Below is a small trained network, with its code and all its weights. Each question gives an input and a class and asks what happens when units are switched off, that is, made to give their printed mean instead of their output.

import numpy as np


def w(rows, s, z=0):
    codes = np.array(rows[::2]) - 128.0
    scale = np.full(codes.shape[1], s)
    scale[-1] = z or s
    return codes * scale


def norm(h):
    return h / np.sqrt((h * h).mean(-1, keepdims=True) + 1e-5)


def f(y):
    return y / 2 * (1 + np.tanh(0.7978845608 * (y + 0.044715 * y**3)))


def log_softmax(a):
    a = a - a.max(-1, keepdims=True)
    return a - np.log(np.exp(a).sum(-1, keepdims=True))


def net(x, mask):
    res = np.array(x, float).reshape(1, 2) / 4 @ E
    u = 0
    for l in range(3):
        y = f(norm(res) @ A[l][:, :-1].T + A[l][:, -1])
        res = res + np.where(mask[u : u + 3], y, B[l][:, -1]) @ B[l][:, :-1]
        u += 3
    return log_softmax(norm(res)[-1] @ U[:, :-1].T + U[:, -1])


A, B = {}, {}
E = w([
[187,140,159,209,183,116],'x0',
[177,101,79,176,2,109],'x1',
],0.0073)
A[0] = w([
[60,171,108,138,37,134,188],'0.n1',
[97,146,153,39,153,139,251],'0.n2',
[186,193,134,2,125,148,33],'0.n3',
],0.0073,0.0019)
B[0] = w([
[134,101,175,99,184,67,208],'0.n1',
[40,112,252,84,99,112,253],'0.n2',
[115,89,166,189,98,95,158],'0.n3',
],0.013,0.0046)
A[1] = w([
[170,19,101,100,20,161,167],'1.n1',
[2,132,230,33,119,150,254],'1.n2',
[2,110,93,54,103,99,201],'1.n3',
],0.0076,0.0051)
B[1] = w([
[99,106,152,93,148,149,157],'1.n1',
[90,88,172,208,150,215,252],'1.n2',
[141,189,134,249,173,192,184],'1.n3',
],0.014,0.015)
A[2] = w([
[37,136,12,86,153,142,161],'2.n1',
[92,167,159,116,254,85,137],'2.n2',
[248,39,166,146,209,221,4],'2.n3',
],0.0061,0.0031)
B[2] = w([
[140,81,125,255,151,85,99],'2.n1',
[82,22,137,88,39,131,185],'2.n2',
[156,216,85,137,120,114,253],'2.n3',
],0.0099,0.0043)
U = w([
[46,106,193,185,170,200,217],'0',
[82,162,88,80,175,112,2],'1',
[97,127,104,127,135,92,19],'2',
[159,57,134,8,104,71,207],'3',
[202,197,62,189,123,82,183],'4',
],0.013,0.0052)

Each question gives the input, the list of numbers given to net, and the class t.
The units are the neurons (one row each of A and B). Each row of codes is followed by its name. A weight is (code - 128) times the scale printed after its matrix; where a second scale follows, it is the last column's (A, B and U).
mask holds one flag per neuron, layer by layer. A switched-off neuron (its flag False) gives its mean, the last column of its row in B, instead of its output. The means were averaged over made-up inputs and are rounded, as every weight is.
A unit's drop is (log p(t) with every unit on - log p(t) with that unit switched off) / (log p(t) with every unit on - log p(t) with every unit switched off).
The circuit of an input: a set's keep is (log p(t) with only the set's units on - log p(t) with every unit switched off) / (log p(t) with every unit on - log p(t) with every unit switched off). Starting from all 9 units, units are removed one at a time, each time the one whose removal leaves the highest keep (on an exact tie, the one counted first), for as long as the keep stays at least 0.8.
units of the circuit, in order: the units of the circuit, biggest drop first
k most important neurons: the k neurons with the biggest drops, biggest first
top k neurons in layer l: the k neurons of layer l with the biggest drops, biggest first
drop when u is switched off: that unit's drop, to one decimal
input [1,8], class 3: units of the circuit, in order => [1.n3, 1.n2, 0.n2]
input [4,5], class 4: 2 most important neurons => [0.n2, 1.n2]
input [4,8], class 3: units of the circuit, in order => [1.n3, 1.n2]
input [5,0], class 4: units of the circuit, in order => [0.n2, 1.n2]
input [0,8], class 3: top 2 neurons in layer 1 => [1.n3, 1.n2]
input [6,3], class 4: units of the circuit, in order => [1.n2, 0.n2]
input [8,1], class 4: 2 most important neurons => [0.n2, 1.n2]
input [-1,6], class 3: units of the circuit, in order => [0.n2, 1.n2, 1.n3]
input [-3,8], class 3: top neuron in layer 0 => [0.n2]
input [-4,8], class 3: top 2 neurons in layer 1 => [1.n2, 1.n1]
input [2,7], class 3: 2 most important neurons => [1.n3, 1.n2]
input [6,-1], class 4: top 2 neurons in layer 0 => [0.n2, 0.n1]
input [-4,7], class 3: 3 most important neurons => [0.n2, 1.n2, 1.n1]
input [8,4], class 4: 2 most important neurons => [1.n2, 0.n2]
input [6,2], class 4: most important neuron => [0.n2]
input [1,1], class 4: top 2 neurons in layer 1 => [1.n2, 1.n3]
input [1,3], class 3: drop when 0.n2 is switched off => 1.0
input [2,5], class 3: drop when 0.n2 is switched off => 0.9
input [4,0], class 4: drop when 1.n3 is switched off => 0.0
input [0,6], class 3: most important neuron => [0.n2]
